[[110 114 149 127 126 115 128 136]
 [124 121 135 146 127 133 128 144]
 [113 142 147 112 122 123 120 118]
 [120 128 118 125 143 119 141 130]
 [117 119 120 121 122 148 122 115]
 [116 126 120 125 144 117 142 131]
 [145 125 115 137 127 144 127 127]
 [121 130 118 123 142 120 140 127]
 [155 140 121 120 119 119 120 119]
 [136 135 148 133 110 139 111 129]
 [134 153 123 123 139 121 136 124]
 [120 130 120 124 143 118 141 129]]
Rows and columns are numbered from 1.
What is the entry directly above the largest entry? 121
What is the entry directly below the largest entry? 136
What is the entry in row 1 and column 3? 149
What is the entry at row 2, column 3? 135
The entry in the top-left corner -> 110
What is the entry in row 3 and column 1? 113
The entry in row 2 and column 1 is 124
The entry in the top-right corner -> 136
What is the bottom entry of the column that holds the largest entry? 120
What is the entry in row 1 and column 2? 114
What is the entry just right of the largest entry? 140
What is the bottom-right entry? 129

Read these off the array that follows. Indices start at 1.
1) Report the bottom-left entry.
2) Report the minimum.
3) Report the top entry of the column that holds the smallest entry.
4) Report the entry at row 2, column 1.
5) Report the entry directly above 116.
6) Report the entry in row 1 and column 1.
7) Report the entry just right of the smallest entry.
8) Report the entry just left of the largest entry.
[[148 120 140 115 129 125 118 100 129 133 119 140]
 [127  99 123 118 132 137 116 132 147 143 131 124]
 [141 144 144 129 141 115 153 118 124 111 119 135]]
1) 141
2) 99
3) 120
4) 127
5) 118
6) 148
7) 123
8) 115

Questions about the table below. Indices start at 1.
1) Read off the entry in row 1 and column 2.
2) Read off the entry in row 2 and column 1.
3) Read off the top-left entry.
4) Read off the entry in row 1 and column 3.
5) Read off the bottom-right entry.
6) Read off the entry just right of 137.
[[133  99 117 130 131 130 132 129 127 141 121 131 108 106 128 110]
 [128 101 112 127 132 127 135 125 118 135 132 141 114 107 124 116]
 [136 108 131 132 139 132 124 133 138 137 105 107 116 119 136 102]]
1) 99
2) 128
3) 133
4) 117
5) 102
6) 105

x =
[[136 138 134 117 128 109 117 109 127 126 121 119 134 122 123 128]
 [116 133 125 128 130 128 129 128 134 108 119 115 127 132 133 120]
 [128 141 126 137 120 128 118 116 125 128 126 133 138 114 142 129]
 [128 136 127 115 151 128 130 125 121 129 128 127 128 118 128 126]
 [136 127 137 125 128 114 125 112 123 138 125 117 116 140 132 128]
 [118 119 124 123 133 143 141 142 132 121 126 125 121 143 128 124]
 [147 134 126 123 132 115 135 128 122 128 120 137 146 123 114 127]
 [125 126 123 129 107 143 130 138 128 114 116 128 136 131 114 125]
 [128 118 135 123 129 124 127 122 130 141 128 116 128 146 128 128]
 [134 114 130 128 122 128 128 136 128 128 130 128 114 128 126 128]
 [124 128 127 137 109 136 120 128 131 114 122 129 128 128 141 128]
 [125 113 124 128 137 137 134 128 135 139 132 133 125 134 113 127]
 [128 128 132 117 136 128 141 128 122 128 120 125 128 143 114 128]]
Counting starts at 1.
The entry directly above the largest entry?
A: 120
The entry in the top-right corner?
A: 128
The bottom-right entry?
A: 128
The entry just left of the largest entry is 115
The entry in the bottom-left corner?
A: 128
The entry in row 1 and column 3?
A: 134
The entry in row 3 and column 2?
A: 141
The entry at row 2, column 1 -> 116
The entry in row 1 and column 2: 138
The bottom entry of the column that holds the smallest entry?
A: 136
The entry directly below the smallest entry?
A: 129
The entry at row 3, column 1?
A: 128
The largest entry is 151
The smallest entry -> 107
The entry in row 3 and column 3?
A: 126
The top entry of the column that holds the largest entry is 128
The entry at row 1, column 1?
A: 136
The entry directly above the smallest entry is 132
The entry at row 2, column 2 is 133
The entry just left of the smallest entry -> 129

a =
[[135 125 114 134 130 124 128 148 129 128 111 128 130]
 [136 126 116 136 129 123 127 149 130 129 104 128 134]
 [121 133 134 117 126 130 127 111 126 131 128 129 135]
 [122 135 138 116 127 133 127 104 126 131 136 129 131]
 [129 134 136 139 126 125 130 135 126 131 104 128 137]
 [125 130 120 115 127 127 126 123 127 132 114 129 139]
 [133 143 143 128 129 136 129 109 128 132 127 129 129]
 [130 131 143 139 128 131 130 124 129 125 141 127 120]
 [122 113 114 129 127 120 128 148 127 124 131 127 126]]
Counting starts at 1.
Read off the entry at row 1, column 3.
Answer: 114
The bottom-left entry is 122
The top-right entry is 130
The top-left entry is 135
Read off the entry in the bottom-right corner.
Answer: 126
The entry just left of the centre entry: 125
Read off the entry just left of the largest entry.
Answer: 127
The entry just right of the centre entry: 135
Read off the entry at row 1, column 2.
Answer: 125
Read off the entry at row 2, column 1.
Answer: 136
The entry directly above the largest entry is 148
Read off the centre entry.
Answer: 130
Read off the entry in row 3 and column 2.
Answer: 133
The entry directly above the centre entry -> 127
The entry at row 2, column 3 -> 116
Read off the entry at row 3, column 1.
Answer: 121
Read off the entry at row 2, column 2.
Answer: 126
Read off the entry just right of the largest entry.
Answer: 130
